Here is a tiny trained network, its code and every weight. The questions are about switching its units off for an input and a class, where a switched-off unit gives its printed mean instead of its output.

import numpy as np


def w(rows, s, z=0):
    codes = np.array(rows[::2]) - 128.0
    scale = np.full(codes.shape[1], s)
    scale[-1] = z or s
    return codes * scale


def norm(h):
    return h / np.sqrt((h * h).mean(-1, keepdims=True) + 1e-5)


def f(y):
    return y / 2 * (1 + np.tanh(0.7978845608 * (y + 0.044715 * y**3)))


def log_softmax(a):
    a = a - a.max(-1, keepdims=True)
    return a - np.log(np.exp(a).sum(-1, keepdims=True))


def net(x, mask):
    res = np.array(x, float).reshape(1, 4) / 4 @ E
    u = 0
    for l in range(3):
        y = f(norm(res) @ A[l][:, :-1].T + A[l][:, -1])
        res = res + np.where(mask[u : u + 3], y, B[l][:, -1]) @ B[l][:, :-1]
        u += 3
    return log_softmax(norm(res)[-1] @ U[:, :-1].T + U[:, -1])


A, B = {}, {}
E = w([
[59,158,157,115,134],'x0',
[30,59,102,123,146],'x1',
[241,190,119,71,214],'x2',
[226,91,255,130,167],'x3',
],0.00073)
A[0] = w([
[115,55,192,202,64,34],'0.n1',
[159,126,252,97,234,76],'0.n2',
[183,77,90,31,183,2],'0.n3',
],0.0023,0.0016)
B[0] = w([
[218,104,159,204,6,64],'0.n1',
[85,216,70,24,218,204],'0.n2',
[163,97,52,225,136,3],'0.n3',
],0.0018,0.00042)
A[1] = w([
[211,253,176,52,176,152],'1.n1',
[160,146,64,53,215,7],'1.n2',
[57,47,186,91,207,199],'1.n3',
],0.0033,0.0017)
B[1] = w([
[35,157,166,91,133,250],'1.n1',
[192,47,99,201,87,154],'1.n2',
[114,254,155,94,113,198],'1.n3',
],0.0037,0.0021)
A[2] = w([
[222,180,253,48,171,87],'2.n1',
[84,126,220,192,38,4],'2.n2',
[15,111,49,99,68,139],'2.n3',
],0.0031,0.002)
B[2] = w([
[66,208,138,45,166,199],'2.n1',
[229,76,143,200,4,127],'2.n2',
[124,199,206,51,191,250],'2.n3',
],0.0039,0.0019)
U = w([
[224,2,9,230,224,4],'0',
[20,240,228,21,235,252],'1',
[225,21,207,240,19,48],'2',
],0.0032,0.0028)

Each question gives the input, the list of numbers given to net, and the class t.
The units are the neurons (one row each of A and B). Each row of codes is followed by its name. A weight is (code - 128) times the scale printed after its matrix; where a second scale follows, it is the last column's (A, B and U).
mask holds one flag per neuron, layer by layer. A switched-off neuron (its flag False) gives its mean, the last column of its row in B, instead of its output. The means were averaged over made-up inputs and are rounded, as every weight is.
A unit's drop is (log p(t) with every unit on - log p(t) with that unit switched off) / (log p(t) with every unit on - log p(t) with every unit switched off).
The circuit of an input: a set's keep is (log p(t) with only the set's units on - log p(t) with every unit switched off) / (log p(t) with every unit on - log p(t) with every unit switched off). Starting from all 9 units, units are removed one at a time, each time the one whose removal leaves the highest keep (on an exact tie, the one counted first), for as long as the keep stays at least 0.8.
units of the circuit, in order: the units of the circuit, biggest drop first
unit that matters most: the unit with the biggest drop
top k neurons: the k neurons with the biggest drops, biggest first
drop of u: that unit's drop, to one decimal
input [-3,-1,1,-6], class 0: top 4 neurons => 1.n1; 1.n3; 2.n1; 0.n2
input [3,-8,-4,-5], class 2: top 2 neurons => 0.n2; 2.n2
input [3,0,-6,0], class 2: units of the circuit, in order => 2.n2; 1.n1
input [-5,-8,-5,2], class 2: units of the circuit, in order => 1.n3; 2.n3
input [-1,4,6,-1], class 0: units of the circuit, in order => 1.n2; 2.n3
input [-2,5,4,-2], class 0: top 4 neurons => 1.n1; 1.n2; 2.n1; 0.n3
input [-1,-4,-7,6], class 2: top 2 neurons => 0.n1; 2.n2
input [-5,4,-6,3], class 2: unit that matters most => 0.n1
input [8,-7,-8,-6], class 2: top 2 neurons => 2.n2; 0.n2
input [-6,8,5,1], class 0: top 2 neurons => 0.n3; 1.n2
input [-1,2,-7,5], class 2: top 3 neurons => 0.n1; 2.n2; 1.n1
input [-8,7,-4,1], class 2: drop of 0.n1 => 0.6
input [-2,2,-8,3], class 2: drop of 1.n3 => 0.0
input [-4,8,7,-8], class 0: unit that matters most => 1.n1
input [-7,-3,-7,-3], class 2: drop of 1.n1 => 0.1
